[ -19  -82    7   68   16   -5   77  -33  -32  -64   31   99  106   93
  -46   71    2   -8  -46  -51  -67  -91  104  -65   14   -5   81   14
   94 -108   25  -74  -51   -7   18  101  -66  -13  116  -50   68  -56
  -20 -119  -43 -119] : K983
[  2   0 -21 -52  22  12 -55  45   8 -39 -10 -22 -52 -56  39 -49   4 -17
  32  36  33  12 -56   3   7 -21 -11 -24 -12  -4 -18  14 -49 -45 -44 -43
  33  29 -45   9 -12 -19   1 -12  32  41] : K659
[ -12  -65   15   68    7  -22   75  -62  -55  -39   42   85  111   96
  -55   74    0   17  -55  -79  -60  -89  104  -73   -6   11   64   30
   71  -86   37  -82  -21   30   22   87  -64  -40  109  -39   53  -35
  -11 -105  -60 -119] : K733
K733 | [ -12  -65   15   68    7  -22   75  -62  -55  -39   42   85  111   96
  -55   74    0   17  -55  -79  -60  -89  104  -73   -6   11   64   30
   71  -86   37  -82  -21   30   22   87  -64  -40  109  -39   53  -35
  -11 -105  -60 -119]
K659 | [  2   0 -21 -52  22  12 -55  45   8 -39 -10 -22 -52 -56  39 -49   4 -17
  32  36  33  12 -56   3   7 -21 -11 -24 -12  -4 -18  14 -49 -45 -44 -43
  33  29 -45   9 -12 -19   1 -12  32  41]
K983 | [ -19  -82    7   68   16   -5   77  -33  -32  -64   31   99  106   93
  -46   71    2   -8  -46  -51  -67  -91  104  -65   14   -5   81   14
   94 -108   25  -74  -51   -7   18  101  -66  -13  116  -50   68  -56
  -20 -119  -43 -119]

